Below is a small trained network, with its code and all its weights. Each question gives an input and a class and asks what happens when units are switched off, that is, made to give their printed mean instead of their output.

import numpy as np


def w(rows, s, z=0):
    codes = np.array(rows[::2]) - 128.0
    scale = np.full(codes.shape[1], s)
    scale[-1] = z or s
    return codes * scale


def f(y):
    return np.maximum(y, 0)


def log_softmax(a):
    a = a - a.max(-1, keepdims=True)
    return a - np.log(np.exp(a).sum(-1, keepdims=True))


def net(x, mask):
    res = np.array(x, float).reshape(1, 4) / 4 @ E
    y = f(res @ A[0][:, :-1].T + A[0][:, -1])
    res = res + np.where(mask, y, B[0][:, -1]) @ B[0][:, :-1]
    return log_softmax(res[-1] @ U[:, :-1].T + U[:, -1])


A, B = {}, {}
E = w([
[157,121,49,180,75,117,162],'x0',
[57,71,110,58,124,43,167],'x1',
[146,229,131,118,95,62,103],'x2',
[99,83,187,246,160,66,108],'x3',
],0.011)
A[0] = w([
[154,223,138,161,121,41,68,96],'N0',
[111,156,197,60,178,156,97,170],'N1',
[83,59,111,168,183,196,151,125],'N2',
[86,127,163,241,196,90,112,58],'N3',
[115,216,123,105,91,48,98,165],'N4',
[184,172,138,137,106,201,67,102],'N5',
[198,161,153,214,161,200,66,2],'N6',
[84,109,146,232,165,81,69,21],'N7',
[102,111,225,97,188,129,55,75],'N8',
[134,113,2,221,78,112,185,126],'N9',
],0.0081,0.0023)
B[0] = w([
[155,106,186,54,218,211,114,245],'N0',
[149,228,82,157,75,103,52,236],'N1',
[199,151,204,52,254,169,100,213],'N2',
[122,150,43,111,139,174,101,254],'N3',
[127,47,160,70,195,208,115,248],'N4',
[24,73,90,73,134,87,113,221],'N5',
[49,54,145,92,132,34,97,240],'N6',
[77,159,15,106,140,210,146,242],'N7',
[174,180,133,191,72,69,56,237],'N8',
[182,219,193,105,122,62,11,224],'N9',
],0.0077,0.0075)
U = w([
[117,170,3,104,124,190,147,171],'0',
[168,98,249,102,188,186,138,64],'1',
[45,62,135,94,129,14,125,169],'2',
[183,214,170,158,107,69,97,148],'3',
[123,139,163,146,113,150,151,254],'4',
[124,104,160,174,85,109,176,28],'5',
[135,147,164,179,113,102,198,40],'6',
],0.013,0.0039)

Each question gives the input, the list of numbers given to net, and the class t.
The units are the neurons (one row each of A and B). Each row of codes is followed by its name. A weight is (code - 128) times the scale printed after its matrix; where a second scale follows, it is the last column's (A, B and U).
mask holds one flag per neuron, in row order. A switched-off neuron (its flag False) gives its mean, the last column of its row in B, instead of its output. The means were averaged over made-up inputs and are rounded, as every weight is.
A unit's drop is (log p(t) with every unit on - log p(t) with that unit switched off) / (log p(t) with every unit on - log p(t) with every unit switched off).
The circuit of an input: a set's keep is (log p(t) with only the set's units on - log p(t) with every unit switched off) / (log p(t) with every unit on - log p(t) with every unit switched off). Starting from all 10 units, units are removed one at a time, each time the one whose removal leaves the highest keep (on an exact tie, the one counted first), for as long as the keep stays at least 0.8.
units of the circuit, in order: the units of the circuit, biggest drop first
top k neurons: the k neurons with the biggest drops, biggest first
drop of u: that unit's drop, to one decimal
input [7,-7,2,6], class 2: top neuron	[N6]
input [-2,-5,3,-1], class 2: units of the circuit, in order	[N5; N6]
input [8,7,6,4], class 3: top 3 neurons	[N9; N6; N5]
input [-1,-8,-5,-2], class 2: units of the circuit, in order	[N6; N5]
input [7,0,4,7], class 0: top 3 neurons	[N7; N3; N8]
input [5,-7,6,-4], class 2: top 3 neurons	[N5; N6; N2]
input [-7,-2,-4,8], class 0: top 3 neurons	[N7; N3; N9]
input [-8,6,3,6], class 3: units of the circuit, in order	[N8; N6]
input [-8,7,3,-4], class 3: units of the circuit, in order	[N1; N8]
input [4,2,-3,1], class 3: units of the circuit, in order	[N9; N5]
input [7,7,3,7], class 0: top 3 neurons	[N7; N3; N6]
input [3,-8,-5,-7], class 2: units of the circuit, in order	[N6; N5; N7]
input [0,-6,6,6], class 0: top 3 neurons	[N7; N3; N2]
input [8,6,5,-3], class 3: top 4 neurons	[N9; N6; N5; N7]
input [-2,-8,0,-7], class 2: units of the circuit, in order	[N6; N5]
input [-8,5,7,-7], class 3: units of the circuit, in order	[N1]
input [-2,-7,-6,8], class 0: top 2 neurons	[N7; N3]
input [4,3,-3,-3], class 3: top 2 neurons	[N9; N7]
input [1,-2,8,6], class 1: top 3 neurons	[N0; N4; N1]
input [-5,1,7,-6], class 1: units of the circuit, in order	[N4]
input [-3,4,7,6], class 1: drop of N2	-0.1
input [-5,0,-2,8], class 0: drop of N3	0.2
